Questions about the matrix below. Indices start at 0.
1) Read off the entry in row 2 and column 0.
2) Read off the top-left entry.
3) Read off the bottom-right entry.
4) Read off the entry in row 1 and column 0.
5) Read off the entry directly above 27.
6) Read off the entry just left of the largest entry.
7) Read off the entry directly below 28.
8) Read off the entry just right of the largest entry.
[[  2 -28  13 -11  -5   1   9]
 [ -7  34 -21 -19 -49 -33  -8]
 [ -6 -32 -10  -4 -26   3  -4]
 [-14 -14  25 -11   1 -11  -1]
 [-18 -46  12  -2  27  15 -19]
 [ -5  30 -26   4  14  35 -20]
 [-11  50  -2  19 -27 -21  18]
 [  4  29  20 -27 -45   1  11]
 [ 21  28   0   3   0 -41  -2]
 [-30 -53  19  22  18  15  -8]
 [-21 -29  10  -1   3   1 -60]
 [  0  31   1 -25 -19   8   2]]
1) -6
2) 2
3) 2
4) -7
5) 1
6) -11
7) -53
8) -2

Read these off the matrix that follows.
1) The largest entry?
2) The entry in the top-left corner?
3) The second entry on the main diagonal?
4) The fourth entry in reading order?
5) The fifth entry from the end, reading row by row?
6) The top entry of the column that holds the largest entry?
7) The last entry, reading row by row?
8) The smallest entry in the last row?
 -9   37  -15  -30   12  -30   13   22  -21  -21  -15   32   41   17  -35  -17
  7   11  -16  -20   30   60   16   -3  -38  -30  -15  -21  -26  -11    6   -2
1) 60
2) -9
3) 11
4) -30
5) -21
6) -30
7) -2
8) -38

[[32, 9, -46, 17, 22, 12, 16, -37, -8, 43], [-25, -21, -64, -6, -32, 15, 55, -9, 3, -35], [54, -5, -24, 42, 32, -21, 32, 19, -7, 13]]
The entry just left of the largest entry: 15
The entry just right of 22: 12
The entry just left of -8 is -37
The entry just right of -9 -> 3
What is the entry just left of the smallest entry?
Answer: -21

M =
 13    5  -21  -14   -8    4   13  -20   -9   -7   16    7  -13   11    3
 28   -4  -22  -19   -8   -8   25  -34  -19   -7   20   13  -25   24    9
  6  -20  -19  -31  -24  -13   21  -46   -3    4   17   10   -8   24    3
 37  -24   -2  -10    8  -10   29  -34  -10    2   19    2  -20   25   25
  6  -12  -53  -34  -45  -13   21  -56   -3   -9   36    1  -11   28  -13
 16  -10    4  -22    7    4   17  -25   -8    1    5   14  -10   12   22
  6   -7  -13  -12   -5   14   18  -28    6    9   19   -7    0   13   12
-10    0  -11    1  -17    3   23  -16   -3   12   -6  -19   -7   12    6
 48   -2  -15  -21   10    1   34  -36  -18  -20   37   18  -25   33   23
 27  -13   -1   12    8  -26   23  -21  -19  -13   15  -14  -15   28    8
-41    2  -11   18  -25   -6  -43   10   16   25  -17  -34   24  -40  -30
Which number is the third smallest entry? -46
The entry just right of the smallest entry: -3
The second-last entry, reading row by row: -40
Which number is the smallest entry in the last row? -43
Which number is the top-right entry? 3
Which number is the bottom-right entry? -30
The top entry of the column that holds the smallest entry: -20
Which number is the second entry on the diagonal from the top-right corner? 24
Which number is the smallest entry in the first column? -41
Which number is the 2nd entry in reading order? 5
Which number is the entry at the centre? -25
Which number is the first entry, reading row by row? 13
The fifth entry in reading order is -8
The entry just left of -4 is 28
The entry just right of the largest entry: -2
The first entry of the smallest entry's row is 6
Which number is the entry directly below -16? -36
Which number is the third-last entry, reading row by row? 24
The smallest entry in the first row -> -21
The bottom entry of the column that holds the smallest entry is 10
Which number is the fourth entry in reading order? -14
The 2nd smallest entry is -53
Which number is the last entry of the smallest entry's row? -13
Which number is the entry directly above the largest entry? -10
Which number is the entry just right of the centre entry? -8
The entry just left of 29: -10
The last entry in the row that holds the largest entry -> 23

Read these off the table that follows.
1) Find the 5th entry in reading order.
2) Find the largest entry.
3) Find the entry just right of the smallest entry.
[[ 0.18  0.02 -0.20  0.11 -0.17 -0.15 -0.09 -0.09 -0.05  0.15 -0.13 -0.19
   0.10  0.16 -0.18  0.17]
 [-0.04 -0.21  0.05 -0.08 -0.16 -0.15 -0.16 -0.25  0.03 -0.12 -0.17  0.09
  -0.18 -0.09  0.01 -0.04]]
1) -0.17
2) 0.18
3) 0.03

Read these off the array that follows. Indices start at 0.
1) Which number is the bottom entry of the column that holds the smallest entry?
2) Which number is the top-left entry?
3) Which number is the centre entry?
4) Which number is the entry in row 0 and column 1?
5) Which number is the entry in the bottom-right corner?
6) Which number is the entry just left of -3?
7) Which number is the entry at row 0, column 2?
8) Which number is the entry directly below the centre entry?
[[-12  -5  -4 -10  19 -24 -28]
 [ 10  -7  35  -8  -2   7   0]
 [-17   5   0  -3  29  -5  11]
 [ 35  19 -22 -24  24   5  41]
 [ 19 -29  38   4 -13   1  -6]
 [-20  15  -8  10 -16   1  17]
 [ 11 -44 -42  18 -30  -6   7]
 [  2  17 -25  -8   6 -19   6]
 [ 10 -12 -20 -13  31 -11 -14]
 [ -7  26  10  -6 -62 -44  26]
 [ 24  -6   3  -2   3  26 -37]
 [ -5  -7 -33  23  -7   2   9]
 [-22  30   5  17 -45  13  40]]
1) -45
2) -12
3) 18
4) -5
5) 40
6) 0
7) -4
8) -8

Questions about the table below.
1) Report the entry just right of 3.
2) Report the 1st entry in reading order.
3) Report the third smallest entry.
4) Report the fifth entry in reading order.
[[27, -5, 3, 40, 9, -4, -5, 45, -17, 29, -29, 56], [-20, 19, 29, 22, 34, 20, 44, 42, -8, 6, 18, -33], [-35, -43, -35, -43, 13, -21, -48, -16, -34, 56, 4, 57], [-24, -46, 21, -38, 35, -49, 57, 27, -17, 26, 49, -51], [-32, 4, 24, -33, 40, -20, 0, -25, -27, 42, -55, -43], [-58, -45, -7, 38, 16, 34, 30, 5, -35, -57, -55, 51], [34, -34, -22, -38, -56, 35, 53, 28, 44, -12, 47, 24], [55, -8, 24, -51, -15, -26, -55, 24, 31, -39, 29, 54], [-11, -21, -50, -17, -50, 9, 19, 7, 8, 5, 7, -52], [29, 16, -45, -30, -15, -49, 56, -18, 17, 2, 1, -44], [-38, -28, -26, -28, -43, -24, 33, 10, 56, 17, -13, -35], [-17, -7, 18, -51, -51, -8, -49, 27, 41, 2, -35, 5], [4, -3, -55, -29, 1, -47, -4, 9, 57, 40, -33, 18], [-48, -7, 25, -7, -27, -9, 35, 50, -54, 42, 5, 24], [-43, -22, 57, 34, -23, -7, -28, 0, 35, -45, 15, -8]]
1) 40
2) 27
3) -56
4) 9
